Here is a tiny trained network, its code and every weight. The questions are about switching its units off for an input and a class, where a switched-off unit gives its printed mean instead of its output.

import numpy as np


def w(rows, s, z=0):
    codes = np.array(rows[::2]) - 128.0
    scale = np.full(codes.shape[1], s)
    scale[-1] = z or s
    return codes * scale


def norm(h):
    return h / np.sqrt((h * h).mean(-1, keepdims=True) + 1e-5)


def f(y):
    return y / 2 * (1 + np.tanh(0.7978845608 * (y + 0.044715 * y**3)))


def log_softmax(a):
    a = a - a.max(-1, keepdims=True)
    return a - np.log(np.exp(a).sum(-1, keepdims=True))


def net(x, mask):
    res = np.array(x, float).reshape(1, 6) / 4 @ E
    u = 0
    for l in range(2):
        y = f(norm(res) @ A[l][:, :-1].T + A[l][:, -1])
        res = res + np.where(mask[u : u + 16], y, B[l][:, -1]) @ B[l][:, :-1]
        u += 16
    return log_softmax(norm(res)[-1] @ U[:, :-1].T + U[:, -1])


A, B = {}, {}
E = w([
[130,97,39,198,96,112,178],'x0',
[119,128,128,120,133,125,139],'x1',
[115,134,141,131,112,130,137],'x2',
[56,159,118,183,202,214,128],'x3',
[122,127,129,123,134,124,137],'x4',
[91,11,141,124,111,170,104],'x5',
],0.011)
A[0] = w([
[153,115,180,105,148,95,107,153],'L0N1',
[101,154,149,149,180,198,113,70],'L0N2',
[143,91,133,143,128,148,150,102],'L0N3',
[89,52,151,139,147,188,117,49],'L0N4',
[123,107,84,216,141,127,188,4],'L0N5',
[101,182,104,149,178,188,131,38],'L0N6',
[99,7,141,117,112,173,119,242],'L0N7',
[182,123,121,142,134,161,83,152],'L0N8',
[124,160,137,137,136,121,132,164],'L0N9',
[138,130,130,140,135,158,152,77],'L0N10',
[112,115,121,104,141,96,144,244],'L0N11',
[125,91,53,210,110,97,187,255],'L0N12',
[156,129,168,89,106,135,142,112],'L0N13',
[99,124,137,148,98,102,114,124],'L0N14',
[99,149,123,191,188,193,138,134],'L0N15',
[142,154,127,126,87,91,113,107],'L0N16',
],0.016,0.0032)
B[0] = w([
[79,160,111,132,90,136,100,172],'L0N1',
[146,69,157,158,165,121,211,194],'L0N2',
[117,112,125,131,136,81,108,141],'L0N3',
[107,165,125,2,169,195,194,198],'L0N4',
[164,189,78,89,118,144,27,194],'L0N5',
[151,139,165,186,34,85,76,191],'L0N6',
[166,40,128,177,102,121,14,235],'L0N7',
[109,150,153,83,124,114,146,137],'L0N8',
[143,128,135,110,147,79,100,149],'L0N9',
[146,133,110,140,134,134,100,130],'L0N10',
[143,134,154,83,114,105,130,153],'L0N11',
[105,108,94,162,83,129,223,250],'L0N12',
[112,147,109,120,112,112,94,160],'L0N13',
[153,144,127,133,124,112,128,134],'L0N14',
[51,163,123,125,169,125,99,214],'L0N15',
[137,118,102,63,184,136,153,171],'L0N16',
],0.022,0.013)
A[1] = w([
[150,131,142,152,98,40,92,180],'L1N1',
[101,116,78,112,128,223,201,85],'L1N2',
[172,117,153,125,130,132,35,86],'L1N3',
[143,57,134,132,86,121,94,124],'L1N4',
[137,107,162,86,174,151,185,97],'L1N5',
[156,120,198,156,128,95,170,63],'L1N6',
[128,194,148,200,136,114,146,76],'L1N7',
[116,190,94,151,116,104,188,1],'L1N8',
[108,129,143,187,162,168,123,137],'L1N9',
[146,197,128,105,113,160,121,141],'L1N10',
[139,180,184,102,159,88,148,100],'L1N11',
[104,79,139,215,132,146,73,135],'L1N12',
[160,118,252,156,208,131,117,92],'L1N13',
[102,173,160,137,87,93,183,87],'L1N14',
[114,22,144,151,120,132,167,105],'L1N15',
[237,70,120,134,85,120,213,83],'L1N16',
],0.019,0.0036)
B[1] = w([
[133,118,119,121,146,238,118,236],'L1N1',
[108,131,163,55,201,93,52,210],'L1N2',
[134,127,189,99,92,75,209,216],'L1N3',
[81,173,159,199,102,97,154,227],'L1N4',
[196,153,119,131,101,209,157,162],'L1N5',
[81,95,133,123,145,22,102,151],'L1N6',
[151,147,119,181,63,70,160,192],'L1N7',
[179,174,223,93,124,139,175,218],'L1N8',
[149,115,58,86,61,145,118,167],'L1N9',
[124,105,86,163,157,155,128,177],'L1N10',
[45,88,95,113,130,98,79,191],'L1N11',
[109,114,108,37,188,133,146,254],'L1N12',
[182,109,231,199,160,169,110,207],'L1N13',
[172,166,86,113,165,47,114,209],'L1N14',
[169,230,35,200,142,185,91,214],'L1N15',
[118,4,130,158,140,137,176,231],'L1N16',
],0.028,0.0091)
U = w([
[56,158,57,46,154,155,51,254],'0',
[156,136,205,240,154,37,66,54],'1',
[197,85,120,70,183,93,220,49],'2',
[168,251,86,152,64,85,156,163],'3',
[54,148,233,115,11,137,148,79],'4',
[158,144,220,156,182,250,77,64],'5',
[101,63,83,252,69,164,161,128],'6',
],0.017,0.0028)

Each question gives the input, the list of numbers given to net, and the class t.
The units are the neurons (one row each of A and B). Each row of codes is followed by its name. A weight is (code - 128) times the scale printed after its matrix; where a second scale follows, it is the last column's (A, B and U).
mask holds one flag per neuron, layer by layer. A switched-off neuron (its flag False) gives its mean, the last column of its row in B, instead of its output. The means were averaged over made-up inputs and are rounded, as every weight is.
A unit's drop is (log p(t) with every unit on - log p(t) with that unit switched off) / (log p(t) with every unit on - log p(t) with every unit switched off).
The circuit of an input: a set's keep is (log p(t) with only the set's units on - log p(t) with every unit switched off) / (log p(t) with every unit on - log p(t) with every unit switched off). Starting from the 12 units with the biggest drops (on a tie, the unit counted first), units are removed one at a time, each time the one whose removal leaves the highest keep (on an exact tie, the one counted first), for as long as the keep stays at least 0.8.
units of the circuit, in order: the units of the circuit, biggest drop first
unit that matters most: the unit with the biggest drop
top k neurons: the k neurons with the biggest drops, biggest first
top k neurons in layer l: the k neurons of layer l with the biggest drops, biggest first
input [3,4,2,1,6,-6], class 3: top 2 neurons => [L0N7 L0N2]
input [1,5,-4,1,-1,6], class 0: units of the circuit, in order => [L1N16]
input [-7,1,3,0,5,-1], class 0: top 4 neurons => [L0N7 L0N1 L0N12 L0N13]
input [0,7,3,2,-8,-5], class 1: top 4 neurons => [L0N7 L0N12 L1N7 L0N5]
input [0,-1,3,1,7,-6], class 1: top 2 neurons in layer 0 => [L0N5 L0N7]
input [4,-4,-3,1,0,-5], class 3: top 3 neurons => [L0N7 L0N5 L0N2]
input [0,2,-2,7,4,0], class 1: top 3 neurons in layer 0 => [L0N6 L0N2 L0N7]
input [-7,-6,-3,-7,5,-5], class 0: top 2 neurons in layer 0 => [L0N7 L0N12]
input [8,-6,2,0,-2,-6], class 2: units of the circuit, in order => [L0N12 L1N2]
input [-7,2,5,-6,-2,1], class 4: top 3 neurons in layer 1 => [L1N3 L1N12 L1N15]
input [-1,2,8,3,4,0], class 1: top 2 neurons in layer 0 => [L0N6 L0N7]
input [-1,-4,-6,-7,8,-1], class 0: top 2 neurons => [L0N7 L0N12]
input [-3,-7,-7,-5,-7,6], class 4: top 2 neurons => [L1N3 L1N4]
input [-2,4,-1,6,8,0], class 1: top 2 neurons in layer 0 => [L0N6 L0N2]
input [-5,-1,-6,4,6,0], class 1: top 3 neurons => [L0N6 L0N7 L1N13]
input [-1,-8,2,8,2,-6], class 1: top 3 neurons in layer 0 => [L0N2 L0N12 L0N7]
input [-6,-8,-1,-3,0,3], class 4: top neuron => [L1N3]
input [5,-7,7,7,2,-1], class 3: top 2 neurons => [L0N7 L0N6]
input [-1,8,6,-2,-7,3], class 4: top 2 neurons in layer 1 => [L1N3 L1N4]
input [6,3,-2,8,-6,-5], class 3: unit that matters most => L0N7
input [1,-3,-3,6,0,-5], class 3: top 2 neurons => [L0N7 L1N7]
